[[117 127 121 138 111]
 [123 156 101 137 110]
 [137 135 118 139 132]
 [128 101 119 146 113]
 [125 118 133 129 125]]
->
[117 156 118 146 125]

[[124 144]
 [124 141]
 [118 119]
 [151 135]
 [140 131]]
->
[124 141]

[[127 131 136 116]
 [138 132 130 137]
 [128 124 118 140]
 [116 112  99 149]]
->
[127 132 118 149]

[[121 124]
 [126 128]
 [151 146]
 [126 140]]
->
[121 128]

[[104 112 110 102]
 [148 139 151 151]
 [100 112 124 107]]
->
[104 139 124]

[[127 154]
 [107 157]
 [138 141]
 [116 155]]
->
[127 157]
---
[[133 141 130 129 134]
 [138 139 129 124 153]
 [135 139 128 124 151]]
->
[[134 129 130 141 133]
 [153 124 129 139 138]
 [151 124 128 139 135]]

[[131 123 138 131 136 119 116]
 [129 124 137 129 136 120 125]
 [120 127 123 146 123 123 127]
 [125 126 129 128 128 127 126]
 [127 130 130 133 129 128 131]
 [122 145 137 121 134 126 132]
 [129 130 125 130 126 140 129]
 [125 141 133 121 130 129 131]
 [128 132 114 134 131 154 144]
 [126 129 126 129 130 134 128]
 [125 123 130 131 129 130 126]]
->
[[116 119 136 131 138 123 131]
 [125 120 136 129 137 124 129]
 [127 123 123 146 123 127 120]
 [126 127 128 128 129 126 125]
 [131 128 129 133 130 130 127]
 [132 126 134 121 137 145 122]
 [129 140 126 130 125 130 129]
 [131 129 130 121 133 141 125]
 [144 154 131 134 114 132 128]
 [128 134 130 129 126 129 126]
 [126 130 129 131 130 123 125]]

[[134 127 140]
 [148 134 139]
 [120 130 105]
 [115 113 156]
 [134 143 145]
 [120 130 118]
 [151 116 108]]
->
[[140 127 134]
 [139 134 148]
 [105 130 120]
 [156 113 115]
 [145 143 134]
 [118 130 120]
 [108 116 151]]

[[120 118 132 146 121 124 124 128]
 [130 109 122 140 130 109 131 152]
 [124 122 121 131 128 119 128 113]
 [119 122 114 126 133 120 122 112]
 [122 107 106 127 130 114 137 126]
 [128 115 113 138 124 119 128 117]
 [126 131 116 135 123 115 131 125]
 [124 126 135 138 123 120 132 136]
 [128 130 124 133 126 118 130 138]
 [129 130 119 141 123 123 123 140]
 [125 121 133 139 123 120 129 135]
 [123 121 128 145 125 121 130 139]]
->
[[128 124 124 121 146 132 118 120]
 [152 131 109 130 140 122 109 130]
 [113 128 119 128 131 121 122 124]
 [112 122 120 133 126 114 122 119]
 [126 137 114 130 127 106 107 122]
 [117 128 119 124 138 113 115 128]
 [125 131 115 123 135 116 131 126]
 [136 132 120 123 138 135 126 124]
 [138 130 118 126 133 124 130 128]
 [140 123 123 123 141 119 130 129]
 [135 129 120 123 139 133 121 125]
 [139 130 121 125 145 128 121 123]]

[[133 122 151 127 115 126 121 106 145 122 149]
 [156 132 145 140 136 127 122 139 145 124 137]]
->
[[149 122 145 106 121 126 115 127 151 122 133]
 [137 124 145 139 122 127 136 140 145 132 156]]

[[116 143 129 133 128 130 124 138 142 133 124 127]
 [125 141 129 130 133 129 129 131 129 132 126 127]
 [113 151 135 133 138 129 129 140 138 135 124 127]
 [114 146 137 130 139 129 130 140 127 135 124 129]
 [114 154 129 137 127 132 122 140 154 134 125 125]]
->
[[127 124 133 142 138 124 130 128 133 129 143 116]
 [127 126 132 129 131 129 129 133 130 129 141 125]
 [127 124 135 138 140 129 129 138 133 135 151 113]
 [129 124 135 127 140 130 129 139 130 137 146 114]
 [125 125 134 154 140 122 132 127 137 129 154 114]]

[[133 140 104]
 [135 134 122]
 [119 134 120]
 [135 121 134]
 [127 131 119]
 [130 132 119]
 [117 132 124]
 [128 127 122]
 [125 130 126]]
->
[[104 140 133]
 [122 134 135]
 [120 134 119]
 [134 121 135]
 [119 131 127]
 [119 132 130]
 [124 132 117]
 [122 127 128]
 [126 130 125]]

[[147 128 153 132 100 130 122]
 [135 112 139 133 129 140 144]]
->
[[122 130 100 132 153 128 147]
 [144 140 129 133 139 112 135]]
